Here is a tiny trained network, its code and every weight. The questions are about switching its units off for an input and a class, where a switched-off unit gives its printed mean instead of its output.

import numpy as np


def w(rows, s, z=0):
    codes = np.array(rows[::2]) - 128.0
    scale = np.full(codes.shape[1], s)
    scale[-1] = z or s
    return codes * scale


def f(y):
    return y / 2 * (1 + np.tanh(0.7978845608 * (y + 0.044715 * y**3)))


def log_softmax(a):
    a = a - a.max(-1, keepdims=True)
    return a - np.log(np.exp(a).sum(-1, keepdims=True))


def net(x, mask):
    res = np.array(x, float).reshape(1, 8) / 4 @ E
    y = f(res @ A[0][:, :-1].T + A[0][:, -1])
    res = res + np.where(mask, y, B[0][:, -1]) @ B[0][:, :-1]
    return log_softmax(res[-1] @ U[:, :-1].T + U[:, -1])


A, B = {}, {}
E = w([
[128,127,127,128,129],'x0',
[159,192,54,154,66],'x1',
[128,129,127,126,128],'x2',
[76,123,49,73,204],'x3',
[80,171,171,2,123],'x4',
[126,130,129,127,127],'x5',
[187,187,161,135,205],'x6',
[127,130,128,130,128],'x7',
],0.0097)
A[0] = w([
[146,145,216,174,148,168],'neuron 0',
[106,187,142,48,57,116],'neuron 1',
[169,123,152,142,25,184],'neuron 2',
[98,163,155,39,99,4],'neuron 3',
[212,248,104,176,227,200],'neuron 4',
[20,34,78,192,50,213],'neuron 5',
[196,92,180,128,99,193],'neuron 6',
[165,51,199,74,173,102],'neuron 7',
[155,243,73,106,83,114],'neuron 8',
[80,187,196,86,147,95],'neuron 9',
[149,101,172,142,110,118],'neuron 10',
[116,54,151,146,71,88],'neuron 11',
[143,39,146,104,177,70],'neuron 12',
[119,214,107,79,73,73],'neuron 13',
[169,110,78,172,139,112],'neuron 14',
[82,193,179,68,120,26],'neuron 15',
[126,32,223,128,166,39],'neuron 16',
[27,155,190,167,198,128],'neuron 17',
[123,68,173,125,181,77],'neuron 18',
[94,85,73,150,207,139],'neuron 19',
[85,82,102,91,66,113],'neuron 20',
[135,81,109,218,171,26],'neuron 21',
[102,74,101,204,149,24],'neuron 22',
[75,128,54,39,143,127],'neuron 23',
[208,122,144,130,221,177],'neuron 24',
[94,134,78,84,188,237],'neuron 25',
[128,91,52,135,189,156],'neuron 26',
[143,203,155,153,62,91],'neuron 27',
[127,88,116,209,165,55],'neuron 28',
[125,104,72,124,165,160],'neuron 29',
[95,123,255,174,79,223],'neuron 30',
[137,172,189,44,80,36],'neuron 31',
[174,178,53,111,99,120],'neuron 32',
[141,136,81,38,185,227],'neuron 33',
[192,78,80,194,157,22],'neuron 34',
],0.0099,0.0037)
B[0] = w([
[87,152,109,65,186,189],'neuron 0',
[137,78,181,191,162,212],'neuron 1',
[91,153,98,52,116,198],'neuron 2',
[200,134,205,254,103,196],'neuron 3',
[164,85,153,58,195,254],'neuron 4',
[178,81,169,16,255,248],'neuron 5',
[57,184,123,46,64,179],'neuron 6',
[72,68,48,176,191,202],'neuron 7',
[66,37,30,145,189,207],'neuron 8',
[124,79,187,182,162,212],'neuron 9',
[44,183,96,124,139,147],'neuron 10',
[139,148,137,106,166,162],'neuron 11',
[75,134,32,160,146,167],'neuron 12',
[102,86,116,225,94,178],'neuron 13',
[71,69,156,196,49,174],'neuron 14',
[133,104,223,226,110,201],'neuron 15',
[69,97,25,203,137,193],'neuron 16',
[108,77,103,167,150,183],'neuron 17',
[118,72,7,176,145,170],'neuron 18',
[87,196,117,121,107,193],'neuron 19',
[249,82,159,73,223,177],'neuron 20',
[141,125,206,209,75,178],'neuron 21',
[213,117,202,185,90,166],'neuron 22',
[112,175,142,112,94,224],'neuron 23',
[190,115,161,12,171,201],'neuron 24',
[99,144,123,88,79,221],'neuron 25',
[64,231,139,91,95,189],'neuron 26',
[74,180,76,97,141,179],'neuron 27',
[163,144,225,207,85,170],'neuron 28',
[34,210,177,78,35,168],'neuron 29',
[44,200,110,50,108,219],'neuron 30',
[112,144,189,194,116,204],'neuron 31',
[59,12,25,132,145,184],'neuron 32',
[85,140,184,123,89,232],'neuron 33',
[128,122,194,219,80,186],'neuron 34',
],0.0062,0.0092)
U = w([
[73,6,12,170,102,72],'0',
[158,112,254,195,28,30],'1',
[119,101,159,62,90,251],'2',
[52,193,174,34,32,2],'3',
[219,41,195,8,176,16],'4',
],0.0073,0.0067)

Each question gives the input, the list of numbers given to net, and the class t.
The units are the neurons (one row each of A and B). Each row of codes is followed by its name. A weight is (code - 128) times the scale printed after its matrix; where a second scale follows, it is the last column's (A, B and U).
mask holds one flag per neuron, in row order. A switched-off neuron (its flag False) gives its mean, the last column of its row in B, instead of its output. The means were averaged over made-up inputs and are rounded, as every weight is.
A unit's drop is (log p(t) with every unit on - log p(t) with that unit switched off) / (log p(t) with every unit on - log p(t) with every unit switched off).
The circuit of an input: a set's keep is (log p(t) with only the set's units on - log p(t) with every unit switched off) / (log p(t) with every unit on - log p(t) with every unit switched off). Starting from the 12 units with the biggest drops (on a tie, the unit counted first), units are removed one at a time, each time the one whose removal leaves the highest keep (on an exact tie, the one counted first), for as long as the keep stays at least 0.8.
circuit, biggest first: the units of the circuit, biggest drop first
top k neurons: the k neurons with the biggest drops, biggest first
drop of u: that unit's drop, to one decimal
input [0,-4,6,-7,3,5,-6,8], class 3: circuit, biggest first -> (neuron 30)
input [-1,-8,-4,-3,4,-5,8,8], class 0: top 3 neurons -> (neuron 16; neuron 7; neuron 18)
input [-8,1,-5,-5,5,1,-7,6], class 4: circuit, biggest first -> (neuron 20; neuron 5)
input [-4,5,6,-1,7,1,-6,2], class 1: circuit, biggest first -> (neuron 3; neuron 1)
input [-5,4,1,-3,3,0,-7,5], class 4: circuit, biggest first -> (neuron 5; neuron 20)
input [-6,-1,3,2,2,1,-4,1], class 4: top 2 neurons -> (neuron 20; neuron 5)
input [8,-7,-5,6,3,-2,-8,0], class 4: top 2 neurons -> (neuron 5; neuron 20)
input [3,-6,7,-3,-3,3,3,5], class 0: circuit, biggest first -> (neuron 16; neuron 18)
input [0,-3,-3,0,8,-6,-8,2], class 1: circuit, biggest first -> (neuron 3; neuron 15)
input [-3,-7,-7,-4,8,-2,2,-7], class 1: top 4 neurons -> (neuron 3; neuron 15; neuron 31; neuron 8)
input [5,8,2,-4,8,-5,-5,8], class 0: top 2 neurons -> (neuron 8; neuron 32)
input [0,-6,-2,3,-5,4,-8,-1], class 4: top 2 neurons -> (neuron 5; neuron 20)
input [1,4,-1,-5,-5,7,8,-1], class 4: top 2 neurons -> (neuron 4; neuron 24)
input [-7,-2,3,7,5,0,-8,8], class 4: circuit, biggest first -> (neuron 20)
input [-8,8,8,5,1,6,8,-8], class 0: top 3 neurons -> (neuron 8; neuron 32; neuron 5)
input [-1,8,8,4,6,-1,4,8], class 0: top 2 neurons -> (neuron 8; neuron 32)
input [-2,-7,-4,8,4,-4,6,-8], class 3: top 3 neurons -> (neuron 33; neuron 25; neuron 23)
input [2,5,-3,4,-6,-3,6,-5], class 1: drop of neuron 15 -> -0.1
input [-4,-6,-2,-4,8,4,4,-7], class 1: drop of neuron 3 -> 0.2
input [-7,0,-2,8,3,0,-4,4], class 3: drop of neuron 23 -> 0.1
input [3,-7,3,-3,-2,-7,-5,6], class 0: circuit, biggest first -> (neuron 16)
